Each row is followed by its class number.
[ 196  -31 -175  150 -271  -57   47  668   61 -184  162 -290   99  292
 -366 -414 -146 -129  147   49  280  -11  131  150  189  395 -157 -536
 -181 -260 -465 -384  -71  146  187  -26  237] -> 7
[-111 -201  -31   60  167   91  146 -479  114  377   37   53  -29   64
   24  145    5 -111  -98  -18   81  -65  284  104  153 -116 -121   33
   68  290   45  -28 -349   30  106 -194  -57] -> 1
[ -67   43  174  -78  654  132  143  246  234 -153 -147  -57  -32  185
 -367 -192 -110 -237   52   -2   91  -85 -146  201 -170  -22 -125  224
  -49  226  241 -183 -513   26  102   90 -157] -> 2
[-172  135  -46  -17  -55 -218  370  636 -156 -543   91  -77  213  -72
 -325 -243  196   64 -376  272  -49   55  153   67  171   86  -79  214
  127 -354 -329 -311 -106  166  185 -136  139] -> 9
[-169  -45  142  232  292  -84 -360   86  -64 -180 -102 -104  144   52
 -140  126  159 -325   73 -359  193  184  -59  175 -387  -79  -36   80
   75   83  148 -389 -177  148  -21 -104   50] -> 9
[-165 -237   63  180  308  139  -79 -143 -114  -24 -425  455   70   82
   25  -17 -205   53   90   23  -20   70 -277   43   90   46 -134  158
 -208  204    4   41 -161  -77  -66  -61 -192] -> 1
[ -88   24   58   70  243 -112  209  720   -6 -433 -196  -90  308  214
 -311 -302   66 -167  -97  123   62   84  -82  159    9   91 -112   13
   20 -275 -192 -585 -392   12  197  -40  -36] -> 5
[ -56 -231   76  258 -479   85 -184 -600 -238  293 -538  579  280  -30
  730  347  -87   54  126 -139  -96  273 -305 -309  183 -163  157 -302
   63  103  -58  240  261 -189 -334  -52 -156] -> 8
[ 303 -118  150   71  534 -148 -431  869  122 -315 -350 -211  230  193
 -330  -41  -13 -344  356 -257  245  144 -306  380 -448  208  -43 -318
 -113  -76  126 -505 -355   43  -11 -128  -26] -> 8
[ 120 -356 -280  -75   87  201 -576   18  615  242  292 -107 -359   18
   87 -189  -24 -138  600 -224  171    6 -242 -213 -122  281 -103 -480
 -211  385  463  186  -77  200 -464  684   88] -> 3
[ 306 -234 -256   58   64  139 -330  464  426  147  212 -231 -241  246
 -405 -417 -329 -156  584  -68  319  -52  -46  142  140  542 -270 -639
 -435  214  -28  -88 -198  151  -62  299  176] -> 8
[  33  -46   18   45 -223  -96 -188  -28  -63    9  122 -158   47 -136
  -83  257   77 -196    3 -286  165   75  192   40  -51 -102    7 -188
  170   35 -109  -59   93  183    7 -262  198] -> 7
[  81   24  -12   36  146 -118 -111  794  246 -346   -8 -302  169  205
 -208 -229  206 -333  101  -49  146   40 -162   64 -261  159    8 -276
   81 -166  123 -463 -299  144  -83  277   73] -> 6
[ 141 -122  -84   46 -275   29  165  104   -9   51  -88  181  164  111
    2  -69 -151   71    6  144   21    4   43   -3  378  178  -29 -320
  -69  -65 -346   33   -6  -55   77 -175   20] -> 6
[ 197   10 -108  -78 -299  -16 -162  605   26 -338 -121  113   22  -69
  -64 -253 -113  100  208   90  -17   88 -372 -193   82  289    3 -378
 -127 -184 -116  114  166   78 -260  247   90] -> 7
[ 143  129   19 -279 -101  -55  614  266  173  -62   96 -183   73  -95
  -75  -22  137  -25 -340  251  -64 -170  261  -34  280  -85   81 -109
  290 -138 -110   14 -237    1  137 -105    5] -> 2
[  31 -180  165 -131  175   97    5 -899   -3  500 -464  417   32 -259
  490  515   95  -83  -59 -201 -157    0  -72 -133    9 -385  179  112
  268  489  375  384 -100 -197 -220 -212 -331] -> 6
[-230 -323 -197   21  218   93 -250 -293  112  143 -109  488 -174 -165
   -2  -15  -39  247  122   55  -73   52  -90  -78  207  156 -206  252
 -217  386  210  227   38  114 -213  208   -3] -> 4
[-359  114  137  105 -261   13  470 -303 -478 -151 -155  378  216  -74
  -14  -19  -96  131 -426  186 -110   89  117  -10  290 -234  -62  356
  108  -33 -424   25   54  -52  179 -370  -20] -> 7
[  15  -90   47  -36  159  -38  112   62  -36  -14 -124   87  122  -75
 -127  109   20  -17 -158   13   13    7   97  160  129   -9  -38   40
   74   46  -66  -49 -145   25   98 -274   -3] -> 2
[ 140  -62  -73  -35   93   48   93   97  259  150  157 -133  -94  168
 -328 -164 -119 -141   98   19  161 -122  139   89  136  165 -123 -222
  -76  144  -69  -93 -248  101  148  -21   48] -> 4
[ 100   13  -72 -276   55  -33  -65  420  328 -257   -5  -73  -85 -177
  -48 -111  182   -7   70   46  -75   26 -209 -193 -110   86   42  -72
   41  -20  265  117 -105  145 -283  344   11] -> 3
[-170   78   33  -48 -238   23  385 -123 -177 -109   40  186   42  -58
  -65 -109 -108   89 -201  198  -62   41   43 -150  283 -102  -60  168
   58   35 -243  112   -3   10   51  -78   16] -> 5
[ 191  -82 -118 -109 -157   22  188  482  158 -125 -352  344  127   78
  177 -278  -73  222   64  358 -169   13 -339 -258  371  266   49 -367
  -68 -142 -119  137  -28  -79 -200  315 -160] -> 4
[ 185   76  181 -219  636 -167   94  698   56 -360 -472  -26  183 -132
 -455   74   72 -125 -167   54  -50  -74 -135  317 -110  -28   -4  184
   86  -29   53 -184 -303   -3  165 -316 -196] -> 7
[-264 -133   -1  346 -141  127   21 -740 -104  395  364  -84  -49  258
 -100  164 -137 -309    1 -245  319   27  495  201   81 -178 -189   19
    6  304 -166 -207 -131  124  236 -359  191] -> 6
[-116  -51  173  111   68  251 -157 -708   55  289   69  184 -163    4
   46  101 -255 -192  232 -263  122   38 -134  -64  -99 -189  -37    2
  -30  571  202  320  -74    6 -215   27  -85] -> 9
[ 139 -158  133  215  349   20 -428  483 -100 -256 -792  345  328  162
  135   40 -113  -87  265  -99  -14  171 -622   91 -122  168   58 -203
 -191  -61   94 -178 -110 -129 -201   -2 -272] -> 9
[-338 -111  -50 -305   13 -107  246 -515  236  177  273   12 -158 -565
  304  336  588  100 -542  -38 -234   -1  281 -245   -7 -427   81  436
  601  141  418  273   -2  149 -241  158   46] -> 10
[ -62 -279 -103  409 -344   -6 -307 -117 -302   32  -44  101  190  100
   68  114  -99    9  152 -194  203  195  188  130  245  163  -97 -311
 -203  -68 -387 -200  158   98   71 -329  177] -> 3
[ 126 -279 -204  -40  133 -132 -398  430  271  -65   11  -97  -69 -175
 -155   83  271   19  117  -75   73   60   92   91   20  269 -101 -204
  -54   -5  157 -101  -58  208  -93   82  183] -> 10
[ 394 -229  -47  -58  236  223 -362   41  343  285 -298  189 -129   81
  -35  -45 -375  -98  535  -92   90 -112 -403   26   30  243  -39 -510
 -324  382  204  254  -97  -60 -252  189 -182] -> 7
[  64 -128   55   67  169  -60  175  233 -106  -76 -420  166  274   58
  -74   80  -14  -10 -154  126  -22    3   10  173  208   56  -41  -65
    6 -116 -241 -186 -222  -80  186 -387 -148] -> 1
[ -90 -171   53  196  -92   42 -360 -158 -164  -11 -273  307  133  -23
  247  198  -47   -3  137 -226   29  231 -254  -81  -33   11   36 -119
  -36   73   81   40  107   32 -241   33    4] -> 2
[-283  -32  -39   88 -528  229  209 -811 -100  281  485  118 -218  -12
  112 -101 -228    2   17   -9   86   28  233 -260  272 -141  -88    0
  -27  336 -210  334  118  106 -112   49  147] -> 3
[ -25  183  106   -1 -379  153  320 -275   43  100  334 -101  -41  172
  -15 -175 -240 -256   54  -21  126  -60   60 -168   98 -146   27 -196
  107  183 -131  132 -125   61  -78  117   63] -> 6
[-157    8  -58  191 -279  -56  227 -124  -99   58  415 -302   30   69
 -219  -12   40 -191 -183  -81  264   18  565  155  200   -7 -116  -95
  159   -8 -390 -249  -58  193  289 -352  257] -> 9
[  43   21  116 -174   71 -182  -25  469   49 -338 -439  126  260 -294
  199  229  365    1 -193   19 -198  140 -265 -160 -114 -129  214   17
  335 -191  220    3  -37   -8 -243   78  -66] -> 2
[ -18  -64   22   33 -156 -125  -47 -123   -7   81  134 -129   94 -122
   19  313  237 -164 -148 -180  113   79  275   10  -31 -124   66 -118
  273   50  -47 -106  -23  153   23 -260  133] -> 9
[  83 -300  -67  -16  -48  109 -142 -479   50  377 -254  392  -22 -124
  223  270 -158   84  125  -43  -23   41  -90  -94  268   -2  -30 -140
  -89  328   62  327   78  -77 -134 -111  -94] -> 5
[ 262 -207 -246 -277  261   19   51  585  456  -62   56   -9 -160  -62
 -299 -269   15  100  128  227  -10 -150   -1   83  228  355 -155 -215
 -138   72   83   97 -218   59  -55  182   47] -> 6
[  65   -6   21  -33 -119 -232   38  511 -125 -297  -62  -82  241 -133
 -222   73  202   12 -253   28   30   77  174  130  136   97    6  -53
  158 -311 -293 -220   -4  129  179 -332  168] -> 10
[ -49 -123  214  255 -168  252 -271 -681 -111  373 -380  355  109  138
  461  216 -271 -241  297 -326   97   86 -339 -165  -48 -203  117 -301
   -6  402  140  181   -5 -145 -301   86 -210] -> 7
[  75 -155  -44 -128  293 -123 -206  215  218   25 -109  -99   15 -174
  -67  210  279 -163  -36 -130   27   -6   49  110 -151  -46   -9  -57
  166   94  274 -128 -219  107  -56  -33   20] -> 7
[  35 -189  -16 -224  270  256 -141 -759  223  495  124  273 -374 -269
  -55  240 -240   49  169 -116   19 -127   43  -14  104  -98  -85  157
  -79  761  299  634  -30   37 -146  -88  -82] -> 9
[  46 -218  -17  122  208  246  -72  110  143   26 -294  316   22  339
  -39 -343 -368  -20  336   86   67   10 -374   -7   94  281 -179 -295
 -376  204  -37  -35 -264 -104  -83  229 -162] -> 0
[ 227 -208  -61 -173   60 -162 -323  392   12 -183 -368  212   84 -356
  -12  304  187  126   34  -38  -98  104 -205  -67   34  125   67  -86
   14  -41  102  125  158   55 -174 -136   22] -> 5
[  80   54  104  110 -426 -207   73  283 -392 -229 -275   47  414  -74
   25  268   64  -58 -246  -55   19  135   85   62  132 -101  130 -233
  209 -337 -479 -188  175   24  153 -520   95] -> 7
[-353  185   42  330 -652  -75   23 -283 -251  -33  549 -400  104   87
   -5   59   57 -375 -121 -318  310  188  421  -38  -80 -286  -25 -121
  301  -48 -254 -311   83  273   81 -105  370] -> 7
[-120 -276   53  158  440  137 -477 -414  300  397 -336  143  -46   56
  252  142  106 -304  319 -340   99   99 -245  -24 -306  -60  -35  -67
  -49  518  609  -92 -383  -38 -311  359 -158] -> 8
[-311 -248  182   97  437  -41  404 -727  -78  335 -264  275  210  -36
  264  398  261  -90 -462   72  -81  -86  296  210  144 -421  -10  491
  332  284  170 -120 -407 -198  189 -463 -335] -> 10
[ 273 -439 -128  351  374  251 -581  162  274  209 -211   91  -96  379
 -123 -152 -384 -174  660 -216  362   10 -262  252   41  447 -205 -545
 -522  330  135 -111 -245  -27  -63   77  -57] -> 9
[-325   91  256  442 -212   26  -84 -354 -378  -79  259 -246  102  226
 -230  105 -191 -422    0 -438  370  191  209  142 -268 -248  -56  111
   95   84 -226 -333  -68  242  161 -312  222] -> 1
[ -41   -4  194 -287  142   79 -117 -457  144   91  -99  270 -155 -427
   90  342   10  -43   -5 -179 -130   31 -221 -254 -171 -291  105  223
  227  476  429  541   54   35 -354   71 -115] -> 0
[ 182 -241  -30 -117  392  149   20 -236  496  438 -145   61  -62   87
  123   86  -11 -234  166  -13   23 -168  -67   40   14  -39  -25 -252
    4  415  366   90 -461 -115 -126  129 -208] -> 6
[ 226 -334 -272  -80 -117 -196 -359  469  226  -56 -180   77  144 -222
  271  219  382   94   88  -17  -74  123  -52 -119   73  214   65 -398
   75 -157  143  -59   84   92 -285  103  115] -> 6
[-130    9 -121  -43 -721  198  435 -804   61  507  317  173 -142  -94
  479  -25 -138   88  -72  142  -82  -55  188 -460  492 -205   57 -236
  188  254 -160  487  142  -55 -231  215   19] -> 8
[-123 -240  -96   53  -94 -131 -251 -247  -53  129   59   57    7 -314
   63  342  273   11 -132 -185   38  126  299   54   53  -78  -27   83
  157   96   12    4  132  163  -35 -230  206] -> 10
[ 214    2   87  -98  198 -176  104  671  -54 -344 -427   43  275  -21
 -264   22   13  -41 -121  106  -21   41 -155  174   53  105   12  -63
   -4 -224 -181 -198 -122  -38  146 -284  -71] -> 5
[-338  162  337  -25  -72 -210  241 -308 -450 -284 -204  176  277 -395
  119  492  327  -47 -574 -158 -151  197  128  -85 -130 -555  178  515
  569  -33   -6   20   66   54    9 -455  -37] -> 0
[ 245 -296  -36  120  354  212 -301   97  170  215 -448  286  -10  207
 -169 -119 -446  -34  483  -46  127  -10 -297  218  193  328 -191 -294
 -445  320    2   66 -176 -110  -26  -56 -176] -> 8
[ -23 -133 -176 -230   57 -157  236  104  188   51   19   31   43 -340
  112  223  382  115 -398  184 -153  -55  274  -50  266  -88   19   80
  285  -59   99   56 -128   50    3  -73   77] -> 2
[ 123  -97    2    3  236    4   -6  304  -48 -164 -183  141   37  -10
 -373  -86 -170   62   54   89   62  -19  -32  199  187  245 -139  -14
 -215   92 -213    4  -93   33  156 -290  -20] -> 9
[-151 -166   32  107   76  -13  -65  -41 -138 -112 -364  336  174  -46
  121  117   32   42  -51    1  -63  156 -203  -51   77  -72  -35  144
  -17   31   58  -54  -56  -44  -62  -53  -86] -> 5
[ 240  -95  -28  -50 -161  -85 -275  317  113  -25    9 -126   27 -119
  -96  134   25  -99  172 -199  125   79  -16  -12   21  139    9 -379
   28  -14  -35   22   70  135 -112  -76  162] -> 8
[ 180 -135 -103 -265  578 -115 -163  812  420 -274   40 -295 -167 -143
 -565 -126  171 -127  121    9   98 -105   11  191 -178  309 -155  -15
  -49   12  213 -219 -337  220   12   78   86] -> 1
[ 221 -300   21  -25  404   19 -521  211   99  -28 -453  258    5 -113
 -194  208 -141  -42  332 -185   81   82 -358  148  -78  182  -85  -98
 -226  243  223   84  -25   18 -125 -135  -64] -> 5
[-233 -161 -157 -196 -144  205   50 -595   55  201  194  445 -367 -405
   81   22 -102  294  -26   98 -120  -51   36 -267  315  -72 -130  276
  -31  489  140  662  194   86 -261  177   69] -> 7
[ -69 -362  -52  163  277  389 -637 -603  181  371  -91  421 -314   51
  -47  -62 -477  -41  619 -355  161   22 -365   21  -53  155 -233  -38
 -459  678  290  380   55   58 -302  268  -39] -> 7
[-207  114  217  -24  203 -149  405  198 -342 -391 -431  326  326  -70
 -124   13   80   74 -421  147 -167   75  -40   68  146 -217   22  466
  200 -141 -238 -126 -133  -40  216 -344 -161] -> 4
[  55 -251  -83  -39  101   97 -427 -111  234  165 -219  348  -97 -100
  213   50  -52   66  331  -88  -66   88 -365 -206    9  132   -8 -176
 -126  304  372  265   18   59 -416  393  -75] -> 4
[ -71   14  -51   90 -741   11  -77 -360 -100   84  348    9  -10 -101
  294  128   56  -75   32 -203   81  134   97 -352   53 -127  120 -272
  200   -1 -116  176  305  164 -279  110  286] -> 6
[ 264  106  -87 -297 -562 -223  190  526  114 -215  334 -301   59 -197
 -114    1  222  -20 -156   76   32   25  160 -237  104  105  121 -404
  255 -310 -236   -4  147  200  -31    5  297] -> 5
[ 254 -224   13   70  198   -5 -540  255   49    0 -298   94   18   30
 -185   70 -163 -153  388 -307  174   98 -267  135 -163  231  -11 -279
 -167  142   74  -52   46   93 -113  -84   16] -> 4
[ -88    0   58  236    7 -146   63  322 -387 -286 -119  -29  265   85
 -423  -45  -62  -94 -166  -71  180   94  245  364  125   56 -144   64
  -33 -175 -502 -419  -32   92  390 -553  131] -> 7
[  75   86  108  -45   16  -70  446  133  -19  -43  -43  -53  190   89
 -183  -35  -34  -87 -236  109   20  -77  181  105  232  -84   12  -45
  179  -55 -252 -124 -254   12  251 -301  -85] -> 4
[-145   90  -18 -311 -197 -227 -243  -79  206 -101  422 -246 -117 -593
  132  491  579  -94 -238 -246  -82   77  119 -300 -400 -286  207  161
  534   63  462  186  174  353 -387  192  274] -> 9
[  92  -16 -161 -283  206   50  225  341  661   41  220 -239 -154   59
  -19 -274  197 -203   42  159   -8 -199  -20 -142   21   42  -34 -182
  134  155  393   15 -427  106 -225  590  -25] -> 6
[ -86  149  125    5 -275  -47    0   96    1 -211  349 -309   43   19
  -72  -12  118 -267  -23 -228  174  111   67 -127 -218 -153   97 -131
  243  -39  -41 -111  -30  243  -90   79  169] -> 3
[-172   77  -32   82  387  -96   44  798    1 -550   30 -200   13   94
 -696 -423   17  -86  -41   50  155   67   22  289  -85  241 -279  289
 -151 -130 -159 -432 -227  209  248  -27  154] -> 8
[ 173 -159   48 -413  584   43  -63 -118  381  299 -485  262  -95 -429
   94  356  104   14   11   58 -234 -107 -209    7   -4 -156   85  161
  188  427  565  389 -218 -144 -220  -11 -325] -> 8
[  44  -18   84   47 -235   13  -30  172 -143 -160 -293  266  223   69
  104  -71 -198   -2  111   16  -19  166 -344 -161  104   89   33 -243
  -99  -76 -215    7   71  -48 -132   55  -48] -> 5
